Below is a small trained network, with its code and all its weights. Each question gives an input and a class and asks what happens when units are switched off, that is, made to give their printed mean instead of their output.

import numpy as np


def w(rows, s, z=0):
    codes = np.array(rows[::2]) - 128.0
    scale = np.full(codes.shape[1], s)
    scale[-1] = z or s
    return codes * scale


def norm(h):
    return h / np.sqrt((h * h).mean(-1, keepdims=True) + 1e-5)


def f(y):
    return y / 2 * (1 + np.tanh(0.7978845608 * (y + 0.044715 * y**3)))


def log_softmax(a):
    a = a - a.max(-1, keepdims=True)
    return a - np.log(np.exp(a).sum(-1, keepdims=True))


def net(x, mask):
    res = np.array(x, float).reshape(1, 3) / 4 @ E
    u = 0
    for l in range(2):
        y = f(norm(res) @ A[l][:, :-1].T + A[l][:, -1])
        res = res + np.where(mask[u : u + 7], y, B[l][:, -1]) @ B[l][:, :-1]
        u += 7
    return log_softmax(norm(res)[-1] @ U[:, :-1].T + U[:, -1])


A, B = {}, {}
E = w([
[79,24,123,2,109],'x0',
[104,85,9,171,186],'x1',
[192,99,155,110,210],'x2',
],0.0021)
A[0] = w([
[142,178,199,86,106,156],'L0N0',
[128,155,156,197,102,252],'L0N1',
[156,134,166,185,153,103],'L0N2',
[110,69,82,159,157,78],'L0N3',
[146,101,146,97,126,109],'L0N4',
[255,65,171,123,218,30],'L0N5',
[105,119,76,52,83,174],'L0N6',
],0.0056,0.0022)
B[0] = w([
[141,70,196,172,170,214],'L0N0',
[166,196,156,62,164,252],'L0N1',
[204,87,62,93,43,168],'L0N2',
[173,101,229,164,106,164],'L0N3',
[224,74,108,165,103,135],'L0N4',
[2,239,126,124,85,214],'L0N5',
[173,201,137,124,135,220],'L0N6',
],0.0045,0.0023)
A[1] = w([
[119,134,170,116,193,130],'L1N0',
[177,156,145,114,157,96],'L1N1',
[81,81,74,182,146,97],'L1N2',
[96,75,134,61,119,7],'L1N3',
[2,193,139,123,87,206],'L1N4',
[175,139,151,100,86,217],'L1N5',
[132,121,86,156,158,195],'L1N6',
],0.0077,0.0015)
B[1] = w([
[79,104,121,166,113,174],'L1N0',
[95,73,43,91,135,187],'L1N1',
[130,133,218,114,136,150],'L1N2',
[195,254,76,176,149,163],'L1N3',
[66,109,116,139,179,252],'L1N4',
[131,110,118,127,157,210],'L1N5',
[138,79,208,62,110,158],'L1N6',
],0.0056,0.0033)
U = w([
[16,187,137,136,197,161],'0',
[254,203,84,109,163,189],'1',
[168,81,253,107,162,176],'2',
[95,65,103,128,144,153],'3',
[143,100,120,147,47,38],'4',
[142,92,111,154,37,14],'5',
[149,99,104,172,69,1],'6',
],0.0096,0.0052)

Each question gives the input, the list of numbers given to net, and the class t.
The units are the neurons (one row each of A and B). Each row of codes is followed by its name. A weight is (code - 128) times the scale printed after its matrix; where a second scale follows, it is the last column's (A, B and U).
mask holds one flag per neuron, layer by layer. A switched-off neuron (its flag False) gives its mean, the last column of its row in B, instead of its output. The means were averaged over made-up inputs and are rounded, as every weight is.
A unit's drop is (log p(t) with every unit on - log p(t) with that unit switched off) / (log p(t) with every unit on - log p(t) with every unit switched off).
The circuit of an input: a set's keep is (log p(t) with only the set's units on - log p(t) with every unit switched off) / (log p(t) with every unit on - log p(t) with every unit switched off). Starting from the 12 units with the biggest drops (on a tie, the unit counted first), units are removed one at a time, each time the one whose removal leaves the highest keep (on an exact tie, the one counted first), for as long as the keep stays at least 0.8.
circuit, biggest first: the units of the circuit, biggest drop first
unit that matters most: the unit with the biggest drop
k most important neurons: the k neurons with the biggest drops, biggest first
k most important neurons of layer l: the k neurons of layer l with the biggest drops, biggest first
input [6,6,4], class 1: 3 most important neurons of layer 0	[L0N0; L0N3; L0N6]
input [-4,-7,-5], class 2: 2 most important neurons of layer 0	[L0N5; L0N0]
input [-6,1,-4], class 1: most important neuron	[L0N5]
input [7,-7,-4], class 1: 3 most important neurons of layer 1	[L1N3; L1N6; L1N2]
input [-5,2,-2], class 1: circuit, biggest first	[L0N5; L1N4]
input [4,5,0], class 2: 4 most important neurons	[L0N1; L0N2; L0N5; L1N2]
input [-6,-1,-4], class 1: 4 most important neurons	[L0N5; L0N2; L1N4; L0N1]
input [7,-7,4], class 1: circuit, biggest first	[L1N3; L0N3]
input [7,1,8], class 0: 4 most important neurons	[L0N5; L0N2; L1N0; L1N4]
input [-5,8,-6], class 2: circuit, biggest first	[L0N5; L1N2; L1N6]
input [5,-5,0], class 1: 2 most important neurons	[L1N3; L0N3]
input [-4,7,6], class 2: circuit, biggest first	[L1N6; L0N6; L1N2]
input [-3,4,-1], class 2: 3 most important neurons of layer 1	[L1N6; L1N3; L1N4]
input [4,-5,5], class 0: 3 most important neurons of layer 0	[L0N5; L0N3; L0N2]
input [6,-2,-5], class 1: 2 most important neurons	[L0N5; L1N3]
input [-2,8,7], class 2: 3 most important neurons	[L1N6; L1N2; L0N3]
input [5,6,2], class 2: unit that matters most	L0N1
input [5,7,-5], class 2: 2 most important neurons of layer 0	[L0N5; L0N1]
input [2,5,-2], class 2: 2 most important neurons of layer 0	[L0N1; L0N5]
input [2,1,7], class 0: unit that matters most	L0N5
input [5,5,7], class 0: 3 most important neurons	[L0N5; L0N2; L1N3]
input [-5,-4,6], class 0: 2 most important neurons of layer 0	[L0N5; L0N6]
input [0,1,0], class 3: 4 most important neurons of layer 1	[L1N3; L1N2; L1N6; L1N1]
input [4,6,3], class 2: 2 most important neurons of layer 0	[L0N1; L0N2]
input [-2,-6,6], class 0: 3 most important neurons	[L0N5; L0N3; L1N6]
input [-5,-2,5], class 0: 2 most important neurons of layer 0	[L0N5; L0N6]
input [7,-6,-4], class 1: most important neuron of layer 1	[L1N3]
input [-5,4,7], class 0: 2 most important neurons of layer 0	[L0N5; L0N6]
